[[-10 -10 -49 -43 -42]
 [-40  12  16  -1  -4]
 [ -9   2 -10  -9  -5]
 [-13 -63 -48  -9 -59]]
->
[-10  12 -10  -9]

[[ 33 -49  51]
 [ 52 -55  43]
 [-61  76 -61]
 [ 32 -47  59]
 [-66  81 -66]]
->
[ 33 -55 -61]

[[-71  60]
 [-18 -10]
 [-48  -2]
 [-56  30]
 [-14  -2]]
->
[-71 -10]

[[-43 -42  37 -40]
 [ 38  31 -67  35]
 [-75 -74  22 -70]
 [-39 -46 -48 -46]
 [-62 -79  59 -61]]
->
[-43  31  22 -46]

[[-12  40  68   2]
 [  1   9  13   5]
 [  2   9  25   1]
 [ -2  23  32   7]]
->
[-12   9  25   7]

[[ 68  14 -38 -16]
 [ 53   5 -21   3]]
->
[68  5]

[[-13  13  32 -18  31]
 [  9 -41  32 -59  15]
 [-23 -43 -15   0 -39]
 [-32 -53 -12  -4 -38]]
->
[-13 -41 -15  -4]
---
[[17 82]
 [15 27]
 [ 5 52]
 [ 8 14]
 [14 25]
 [ 9 41]
 [ 2 73]
 [10  6]
 [27 55]
 [ 1 11]]
->
[[17]
 [15]
 [ 5]
 [ 8]
 [14]
 [ 9]
 [ 2]
 [10]
 [27]
 [ 1]]

[[ 56  37  -9  50 -27 -71]
 [ 36  39 -29  47 -41 -44]
 [-11 -19  -8  40   8 -48]]
->
[[ 56  -9 -27]
 [ 36 -29 -41]
 [-11  -8   8]]

[[ 26  28 -25  22  42 -15 -21 -27  48 -13 -20  42]
 [-29 -31  13 -33 -54  21  21  35 -55  23   6 -52]
 [ 19  29  11  28 -12 -25 -31 -28  -3 -18  38  10]
 [-33 -30  13 -35 -68  25  19  36 -50  22   2 -50]
 [ -4  -5 -32 -14  25   4  11  -7  35  14 -39  32]]
->
[[ 26 -25  42 -21  48 -20]
 [-29  13 -54  21 -55   6]
 [ 19  11 -12 -31  -3  38]
 [-33  13 -68  19 -50   2]
 [ -4 -32  25  11  35 -39]]

[[ 63 -49   9 -26   4  27 -27  33   3  41]
 [-17 -47 -24 -67 -35 -77  -4  13 -13  -2]
 [ 62 -22  10  12  36  52 -30  22  58  -3]
 [ 79  -5   8  35  -6  37  -7   6  28  18]
 [-43   1   1 -28 -13 -31   9   0 -58  56]
 [-42 -28 -20 -58 -40 -55  -1   3 -27   5]
 [-28  51  29  39 -40   1  37 -37 -40 -11]]
->
[[ 63   9   4 -27   3]
 [-17 -24 -35  -4 -13]
 [ 62  10  36 -30  58]
 [ 79   8  -6  -7  28]
 [-43   1 -13   9 -58]
 [-42 -20 -40  -1 -27]
 [-28  29 -40  37 -40]]

[[ 26 -22 -59 -27  12  11 -22 -37]
 [ 31 -20 -43 -55  24  23 -24 -57]
 [-37  19  -5 -36   9  -4  15  61]
 [ 36  30   7  31   5 -56   1 -10]
 [ -9 -28 -25  14   6  28 -22  -2]]
->
[[ 26 -59  12 -22]
 [ 31 -43  24 -24]
 [-37  -5   9  15]
 [ 36   7   5   1]
 [ -9 -25   6 -22]]

[[ 47   1  -8  62 -42  39 -55 -62]
 [ 49  17  35  35 -50  29  -8  65]]
->
[[ 47  -8 -42 -55]
 [ 49  35 -50  -8]]

[[  2   9   7 -33 -14]
 [ -8 -15 -71 -41  23]
 [-31  -2  16  20  56]
 [ 29  -9  -1  -5 -43]
 [-16  22  17 -70  -2]
 [  7  -5  19  27 -13]
 [-35  72  63 -55 -16]
 [-24  30  50  18   1]
 [ 19 -28 -37   4   4]
 [-26  21  21 -17  12]]
->
[[  2   7 -14]
 [ -8 -71  23]
 [-31  16  56]
 [ 29  -1 -43]
 [-16  17  -2]
 [  7  19 -13]
 [-35  63 -16]
 [-24  50   1]
 [ 19 -37   4]
 [-26  21  12]]

[[ 24  11  14 -10  -6  -3  50  32   6  -1   7 -51   8]
 [ 19  13   8 -11 -20 -17  42  32   9   1   4 -61  13]
 [ 26   1  17   6  51  44 -17  32  -4  -6  17  24   4]
 [ 28  10  19  -5  -5  13  49  32   4  -3  12 -36   5]
 [ 28   4  20   3 -30  35  15  32  -2  -5  17   5   3]]
->
[[ 24  14  -6  50   6   7   8]
 [ 19   8 -20  42   9   4  13]
 [ 26  17  51 -17  -4  17   4]
 [ 28  19  -5  49   4  12   5]
 [ 28  20 -30  15  -2  17   3]]

[[ -5  43 -10  -4   0  -9 -21 -17 -20   3  -1   5]
 [-18 -13  37  39 -15  -3  75  24  34  28  16  14]
 [ 22 -17 -38 -45  16   6 -79 -23 -34 -37 -17 -20]
 [ 10  41 -36 -34  11  -4 -75 -31 -41 -21 -13  -8]
 [ 14  36 -32 -29  15  -4 -67 -31 -40 -17 -10  -6]
 [  1 -45  25  19  -4  10  53  31  37   8   7   0]
 [-30 -39  38  37 -29  -1  78  31  42  24  13   9]
 [-13  34  28  37  -6  -7  59  12  20  33  15  19]]
->
[[ -5 -10   0 -21 -20  -1]
 [-18  37 -15  75  34  16]
 [ 22 -38  16 -79 -34 -17]
 [ 10 -36  11 -75 -41 -13]
 [ 14 -32  15 -67 -40 -10]
 [  1  25  -4  53  37   7]
 [-30  38 -29  78  42  13]
 [-13  28  -6  59  20  15]]
